Each row has a name. Each piece below is followed by the name of the row it came from, unless a question asks for something else. Each question is about the rows just above it.

<123>: [-55 -46  -1   4  -8 -53 -41 -24  44  34 -14]
<50>: [-46  44 -14  -8 -53 -55  -1  34 -41 -24   3]
<106>: [-42 -24   4 -53  -8  -1  44 -14  34 -46 -55]
[-55 -46  34 -14  44  -1  -8 -53   4 -24 -42] is which row reordered? : <106>
Which row holds these entries in another order? [ 44 -14  34 -55 -46 -42  -1  -8   4 -24 -53] : <106>
[-41 -24  44  34 -14 -55 -46  -1   4  -8 -53] is which row reordered? : <123>
Which row holds these entries in another order? [-46  -1   4  -8 -53 -41 -24  44  34 -14 -55] : <123>
[-55 -53 -46 -42 -24 -14  -8  -1   4  34  44] is which row reordered? : <106>
[-46  44 -55  34   4 -53 -14  -8 -41 -24  -1] is which row reordered? : <123>

<89>: [ -3 -42   9 -11  12 -24 -12   3   6  -3  19  11  11   6   9 -20]
<43>: [-47  -6  46   0 -38 -14  33   8  12   2  -7  15  -3  43  35 -38]
<155>: [ 35  15 -47  33 -38  43  -7   2  -3   7   0  46  -6 -14 -38  12]
Put [ 12 -38 -14  -6  46   0   7  -3   2  -7  43 -38  33 -47  15  35] back in order: which row is it? : <155>
Which row holds these entries in another order? [  9 -20  -3 -42   9 -11  12 -24 -12   3   6  -3  19  11  11   6] : <89>
Put [-47 -38 -38 -14  -7  -6  -3   0   2   7  12  15  33  35  43  46] back in order: which row is it? : <155>
Which row holds these entries in another order? [ -3  43  35 -38 -47  -6  46   0 -38 -14  33   8  12   2  -7  15] : <43>
Put [-20   9   6  11  11  19  -3   6   3 -12 -24  12 -11   9 -42  -3] back in order: which row is it? : <89>
Which row holds these entries in another order? [-38 -47  -6  46   0 -38 -14  33   8  12   2  -7  15  -3  43  35] : <43>
[-38  35  43  -3  15  -7   2  12   8  33 -14 -38   0  46  -6 -47] is which row reordered? : <43>

<162>: [  0   1  -3  -9  10 -11   7   4 -12   2   8   2  -6  11   1  -1  -4   1
  -7  -4   0   8  17   2 -12  -8  12  -2  13   8  11   9  -2  -3  -5  -5
  -6  -2  10 -10  -7  -6 -10  -9 -10  -2  -4   8   5  -7   7  -4]
<27>: [  2  -2  -8  -9   6   6  -6  -1   7  -4  11  -8   7   1   4   2   9   0
  -8   0  -8   3   4  10   0   3   3 -10   2  -6   1   0   2  -3   6   9
   0   2   1   7   6   4  -2  -8   4  -1   3   9   4  -1  -3  -4]
<192>: [  2  -3   7  -4  -4  -6   4  10  13 -14  -4   1  -2   3  -2  -7  -9   2
  -9  -2   8   4   5  -7  -5  -1   8  -8   5 -12 -10  -7  -8  -9  -4  -4
  -2   4  -4  -4 -11  -8 -10  -6 -11   3  -9  -3   4   8  -1  14]
<123>: [  4   4  -7  10   5 -12 -10   4  -9  15   1   7 -15 -14 -12  -6   0 -10
  -8   4  11  -9  -8   1 -13   6  -1   2   1   7   0 -15   8  10 -12   2
   5  14 -10   4   3  12  -8   4  -1  10  -8   3  -2  -1   3   7]
<182>: [-11 -12 -10   1   1  18 -16   4  -3 -12  11 -11  33   5  13  13  29   4
   2  -4 -20  25  22  13  14  22  10 -15   4 -11   9  12   2 -16  27   4
 -16   6   3  15 -15   0 -22   2  11   3   6  16  17  -1  10 -18]
<106>: [ -7  -9  -7   5  -4   8  -9 -10   4   2   4  -8  -9   7   5  -6  -2   3
  -3 -11  -4   8  -4  -3  -4  -4   2  13  -6 -11  -5  -8 -11   4  14  -4
   3  -2 -12  10  -8  -4  -7 -14   1  -1  -9  -1  -2   8   4  -2]
<43>: [ 0  2  9 -1 -1 -2  4  1 -2  6  3  2 -4  1  0 -6  0 -6 -1 -6 -2  1  9 -1
 -6 -6  8  7  4  3  9  0 -1  1 -3  3 -5  1  2  2  0 -4  2 -1  3 -1  2  0
  1 -4  2 -2]
<9>: [ 2  4  1  3 -2 -2 -1  1 -3  0 -1  0  3 -2  2  0  0 -1 -4  1  3  2 -2 -2
  2 -4 -3 -1  1  1  1 -1 -1 -2 -1 -2  1 -2  1 -3  2  3  2 -3 -3  0 -1  1
 -4  2  2  2]
<89>: [ -5  -2   3   2  -4   1  -3   6  -8  11   6   2   9  -1  -6  10  16  -2
 -18  -2  -4  11   1 -11  -7  -6  -7  18  12   1 -12  -1  -5  -2  -7   3
   5  14   9   6  11  10   2   5   3 -15  -6   9  -5  -3   2   7]
<177>: [-30   0  -3  -4  -3  -7   4   9  23   9  28 -15  32   2 -13  14  14   2
 -43   4 -21   6  -5 -13   0 -27   6  36  13   4 -18  -4  -1   5 -31 -17
  -8  28 -25  -5   6   1   3  19  25 -60 -29   6  10  -5   2  -5]
<50>: [ 0 -3  1  1  0 -2  1  2 -2  3  2 -2 -2 -1  2 -2 -3 -1 -2 -1 -1  1  2 -2
 -4 -4  4  3  2  2  2  3  0  1 -3 -1 -1 -1  1  0  2  1  2  0  1 -1  1 -2
 -3 -4  3 -2]
Put [-4 -4 -4 -3 -3 -3 -3 -2 -2 -2 -2 -2 -2 -2 -2 -2 -1 -1 -1 -1 -1 -1 -1 -1
  0  0  0  0  0  1  1  1  1  1  1  1  1  1  2  2  2  2  2  2  2  2  2  3
  3  3  3  4] back in order: which row is it? : <50>
[ 14  -1   8   4  -3  -9   3 -11  -6 -10  -8 -11  -4  -4   4  -2  -4  -4
  -9  -8  -7 -10 -12   5  -8   8  -1  -5  -7   5   4   8  -2  -9   2  -9
  -7  -2   3  -2   1  -4 -14  13  10   4  -6  -4  -4   7  -3   2] is which row reordered? : <192>

<192>: [-5  0 -4 -5 -5]
<177>: [-28 -27  21 -39 -30]
<123>: [19 -6 17 24 18]
<162>: [ -8 -53  23  -9  -6]
<27>: [5 2 2 7 2]
<9>: [ 8 -5  8 11  8]
<106>: [ -8 -53  23  -9  28]
<155>: [-3  2 -5 -1 -6]
<89>: [18 17 19 24 -7]
<182>: [  8  -5   8 -10 -34]
<43>: [  1 -10   4   4   3]
[19 -7 17 18 24] is which row reordered? : <89>
Put [-10 -34   8  -5   8] back in order: which row is it? : <182>
Put [2 7 2 2 5] back in order: which row is it? : <27>
[19 24 17 18 -6] is which row reordered? : <123>

